Here is a tiny trained network, its code and every weight. The questions are about switching its units off for an input and a target symbol, where a switched-off unit gives its printed mean instead of its output.

import numpy as np


def w(rows, s, z=0):
    codes = np.array(rows[::2]) - 128.0
    scale = np.full(codes.shape[1], s)
    scale[-1] = z or s
    return codes * scale


def f(y):
    return np.maximum(y, 0)


def softmax(a):
    e = np.exp(a - a.max(-1, keepdims=True))
    return e / e.sum(-1, keepdims=True)


def log_softmax(a):
    a = a - a.max(-1, keepdims=True)
    return a - np.log(np.exp(a).sum(-1, keepdims=True))


def net(x, mask):
    ids = ['ΣΩβηθξ'.index(c) for c in x.split()]
    T = len(ids)
    res = E[ids] + P[:T]
    u = 0
    for l in range(3):
        r = res
        for j in range(3):
            rows = slice(2 * j, 2 * j + 2)
            q, k, v = (r @ M[l][rows].T for M in (Q, K, V))
            z = softmax(np.where(np.tri(T) > 0, q @ k.T / 2**0.5, -1e9)) @ v
            o = O[l][rows]
            res = res + np.where(mask[u + j], z, o[:, -1]) @ o[:, :-1]
        u += 3
        y = f(res @ A[l][:, :-1].T + A[l][:, -1])
        res = res + np.where(mask[u : u + 4], y, B[l][:, -1]) @ B[l][:, :-1]
        u += 4
    return log_softmax(res[-1] @ U[:, :-1].T + U[:, -1])


Q, K, V, O, A, B = {}, {}, {}, {}, {}, {}
E = w([
[125,121,113,148,147,146,139,150],'Σ',
[113,97,176,252,120,186,226,96],'Ω',
[121,82,94,156,183,157,64,190],'β',
[108,142,62,191,126,91,122,96],'η',
[99,124,110,120,140,135,154,94],'θ',
[152,114,134,90,120,105,62,105],'ξ',
],0.019)
P = w([
[191,238,174,114,164,90,174,163],'0',
[122,45,98,165,255,27,189,97],'1',
[25,207,158,94,89,132,107,163],'2',
[193,235,176,67,133,113,154,208],'3',
[109,51,61,126,125,66,133,87],'4',
[28,163,131,74,66,186,68,122],'5',
[176,221,166,65,123,120,173,226],'6',
[168,33,36,89,50,158,89,71],'7',
[28,154,96,66,69,249,30,53],'8',
[179,230,154,56,137,133,184,211],'9',
[238,35,63,165,13,167,58,156],'10',
[14,91,172,61,14,150,124,124],'11',
],0.0095)
Q[0] = w([
[100,186,16,36,74,145,99,184],'0.h0',
[171,105,96,124,83,128,153,202],'0.h0',
[185,188,135,8,94,58,172,116],'0.h1',
[114,239,156,99,90,192,141,168],'0.h1',
[92,253,96,127,183,186,112,119],'0.h2',
[161,145,144,78,81,99,64,115],'0.h2',
],0.038)
K[0] = w([
[172,142,101,35,66,131,3,113],'0.h0',
[196,176,158,74,128,112,126,179],'0.h0',
[129,185,224,184,32,133,176,124],'0.h1',
[89,171,100,123,82,113,178,20],'0.h1',
[108,40,62,90,86,189,74,49],'0.h2',
[117,136,159,91,130,45,85,116],'0.h2',
],0.037)
V[0] = w([
[221,125,132,182,30,172,99,77],'0.h0',
[104,126,102,102,73,134,178,115],'0.h0',
[163,172,121,128,119,145,96,211],'0.h1',
[107,141,137,80,154,124,159,81],'0.h1',
[189,83,206,153,111,103,2,43],'0.h2',
[104,200,190,20,157,96,170,65],'0.h2',
],0.0075)
O[0] = w([
[114,59,178,23,118,54,118,86,251],'0.h0',
[150,120,94,139,154,138,145,80,93],'0.h0',
[161,141,150,147,184,142,2,68,3],'0.h1',
[85,137,190,99,111,102,140,118,87],'0.h1',
[181,126,171,68,54,20,111,231,4],'0.h2',
[121,108,148,72,47,149,207,164,17],'0.h2',
],0.0036,0.0019)
A[0] = w([
[235,131,177,113,144,84,195,161,4],'0.n0',
[5,132,63,132,68,127,57,122,84],'0.n1',
[31,135,131,183,101,210,125,97,83],'0.n2',
[74,137,192,75,166,172,66,156,45],'0.n3',
],0.011,0.0037)
B[0] = w([
[106,141,15,115,131,150,20,233,159],'0.n0',
[66,64,159,135,144,94,112,45,192],'0.n1',
[176,125,44,2,109,114,46,242,247],'0.n2',
[81,95,218,149,146,165,171,173,152],'0.n3',
],0.0073,0.012)
Q[1] = w([
[216,221,62,117,109,152,145,235],'1.h0',
[108,89,227,132,163,83,180,109],'1.h0',
[124,222,135,225,236,110,253,173],'1.h1',
[115,132,104,139,135,146,187,108],'1.h1',
[82,116,118,13,137,181,125,225],'1.h2',
[158,121,109,82,62,203,128,219],'1.h2',
],0.036)
K[1] = w([
[86,81,136,90,167,111,99,31],'1.h0',
[121,224,142,137,175,114,138,204],'1.h0',
[109,69,131,1,38,190,104,103],'1.h1',
[146,148,149,164,85,156,101,99],'1.h1',
[98,136,178,120,86,104,108,83],'1.h2',
[99,129,170,41,72,97,93,84],'1.h2',
],0.046)
V[1] = w([
[131,122,131,127,114,16,158,87],'1.h0',
[44,250,43,105,190,102,101,93],'1.h0',
[141,76,48,178,19,111,120,103],'1.h1',
[243,85,210,216,104,11,162,161],'1.h1',
[127,99,150,110,67,255,154,87],'1.h2',
[169,218,121,162,173,214,119,117],'1.h2',
],0.0055)
O[1] = w([
[107,124,82,95,146,90,119,146,97],'1.h0',
[54,78,203,179,99,88,147,84,166],'1.h0',
[129,157,115,178,129,132,119,99,116],'1.h1',
[188,172,32,78,152,205,3,78,86],'1.h1',
[150,134,160,121,154,139,96,120,101],'1.h2',
[142,107,170,179,174,59,161,213,2],'1.h2',
],0.0036,0.0061)
A[1] = w([
[175,181,139,155,74,46,146,127,48],'1.n0',
[159,252,193,155,163,109,151,85,15],'1.n1',
[138,223,136,130,88,95,179,84,82],'1.n2',
[179,155,202,152,215,133,112,135,2],'1.n3',
],0.017,0.0071)
B[1] = w([
[151,163,121,128,162,178,95,164,249],'1.n0',
[90,100,124,104,199,61,118,1,208],'1.n1',
[63,194,159,132,155,105,58,148,244],'1.n2',
[234,97,132,205,56,154,92,148,226],'1.n3',
],0.0087,0.0012)
Q[2] = w([
[126,164,87,140,158,137,157,214],'2.h0',
[51,99,52,105,151,115,115,137],'2.h0',
[95,100,80,75,101,103,91,85],'2.h1',
[163,190,111,176,130,58,155,187],'2.h1',
[97,85,66,103,150,95,130,148],'2.h2',
[144,58,115,135,146,129,147,253],'2.h2',
],0.054)
K[2] = w([
[95,3,124,101,115,140,97,66],'2.h0',
[86,144,144,96,184,98,187,23],'2.h0',
[188,180,139,181,100,218,120,125],'2.h1',
[122,130,178,60,110,103,143,8],'2.h1',
[120,69,97,167,150,62,169,113],'2.h2',
[143,11,79,79,107,164,108,78],'2.h2',
],0.044)
V[2] = w([
[150,175,151,112,109,110,202,163],'2.h0',
[157,141,71,108,115,113,123,160],'2.h0',
[97,120,61,180,83,68,125,131],'2.h1',
[164,139,137,77,168,121,139,129],'2.h1',
[119,118,161,77,198,67,121,126],'2.h2',
[135,123,141,147,82,2,114,139],'2.h2',
],0.0095)
O[2] = w([
[95,166,72,91,169,92,252,198,2],'2.h0',
[115,107,143,157,91,175,160,198,104],'2.h0',
[73,103,151,174,195,154,116,157,157],'2.h1',
[152,65,152,81,128,93,143,125,107],'2.h1',
[185,135,199,101,100,158,27,41,175],'2.h2',
[61,118,27,47,139,159,80,93,137],'2.h2',
],0.0034,0.006)
A[2] = w([
[188,61,86,188,191,97,167,39,147],'2.n0',
[164,174,80,181,172,58,151,51,49],'2.n1',
[77,191,253,78,100,142,182,117,232],'2.n2',
[144,172,154,129,151,137,237,164,2],'2.n3',
],0.017,0.005)
B[2] = w([
[175,228,157,76,242,55,188,121,255],'2.n0',
[141,22,167,104,86,215,76,120,183],'2.n1',
[186,135,255,181,75,59,174,83,219],'2.n2',
[60,100,100,113,62,64,83,9,165],'2.n3',
],0.0079,0.0091)
U = w([
[77,91,204,166,146,138,119,209,87],'Σ',
[188,112,149,115,146,65,167,183,72],'Ω',
[139,117,206,132,69,89,167,184,87],'β',
[139,74,66,189,98,3,135,127,228],'η',
[242,38,123,193,84,85,139,186,45],'θ',
[164,172,169,50,62,139,148,246,255],'ξ',
],0.0047,0.0028)

Each question gives the input, a string of symbols that net reads in full, and the target symbol t.
The units are the heads (2 rows each of Q, K, V and O) and the neurons (one row each of A and B). Each row of codes is followed by its name. A weight is (code - 128) times the scale printed after its matrix; where a second scale follows, it is the last column's (O, A, B and U).
mask holds one flag per unit, layer by layer, with each layer's heads first. A switched-off unit (its flag False) gives its mean, the last column of its rows in O or B, instead of its output. The means were averaged over made-up inputs and are rounded, as every weight is.
A unit's drop is (log p(t) with every unit on - log p(t) with that unit switched off) / (log p(t) with every unit on - log p(t) with every unit switched off).
most important unit: the unit with the biggest drop
k most important neurons: the k neurons with the biggest drops, biggest first
k most important neurons of layer l: the k neurons of layer l with the biggest drops, biggest first
which heads matter: for each layer, one digit per head in row order, 1 if its drop is at least 0.15 and else 0, layers parted by /
input Σ η Σ ξ θ Ω Ω Ω β, target Σ: 2 most important neurons of layer 0 : [0.n3 0.n1]
input ξ Ω θ η, target β: 4 most important neurons : [2.n2 0.n2 1.n2 0.n1]
input Ω θ β Ω θ Ω Ω Ω θ Ω η, target Ω: 2 most important neurons of layer 2 : [2.n0 2.n3]
input Ω Σ η Σ, target Σ: 4 most important neurons : [0.n1 0.n2 2.n0 0.n0]
input Σ θ Σ ξ θ θ η, target β: 2 most important neurons : [0.n2 2.n2]
input η Ω θ Ω Ω Σ Ω Ω θ ξ β, target Ω: 2 most important neurons of layer 0 : [0.n2 0.n0]
input Ω Σ Ω η, target Σ: 4 most important neurons : [0.n2 1.n2 2.n1 1.n1]
input Ω Ω Ω θ η ξ, target β: 3 most important neurons : [2.n2 0.n2 0.n3]
input ξ Ω β β η, target Ω: 3 most important neurons : [2.n0 0.n1 0.n0]
input Ω θ Ω ξ θ Ω η Ω Ω Σ, target η: 3 most important neurons : [0.n2 2.n3 0.n0]
input η Ω β ξ Σ, target Ω: 2 most important neurons : [2.n0 0.n2]
input β ξ Σ θ β Σ Σ Ω β θ, target β: most important neuron of layer 2 : [2.n2]
input ξ Ω Ω ξ Ω θ ξ Σ Ω Ω, target η: which heads matter : 000 / 010 / 001
input Ω Σ Σ β Ω Ω, target ξ: which heads matter : 000 / 000 / 000
input Σ Ω Σ β, target θ: which heads matter : 010 / 000 / 000
input Σ ξ Σ Ω ξ θ, target β: which heads matter : 001 / 000 / 000
input Ω Ω Ω θ Σ Ω Ω Σ β Ω, target θ: 2 most important neurons : [0.n1 2.n0]
input Ω β Σ Σ ξ η Ω Σ η Σ, target Σ: 4 most important neurons : [0.n1 0.n2 0.n0 2.n0]
input ξ Ω β η, target Σ: 2 most important neurons of layer 0 : [0.n2 0.n0]
input Ω Ω Ω Ω, target η: 2 most important neurons : [2.n3 0.n1]
input Ω θ Ω ξ Ω θ β, target β: 3 most important neurons : [0.n2 2.n2 0.n1]
input ξ β β, target Σ: most important unit : 0.n3
input ξ θ ξ, target β: most important unit : 2.n2
input Ω θ Ω Σ ξ, target Ω: 3 most important neurons of layer 0 : [0.n2 0.n0 0.n1]
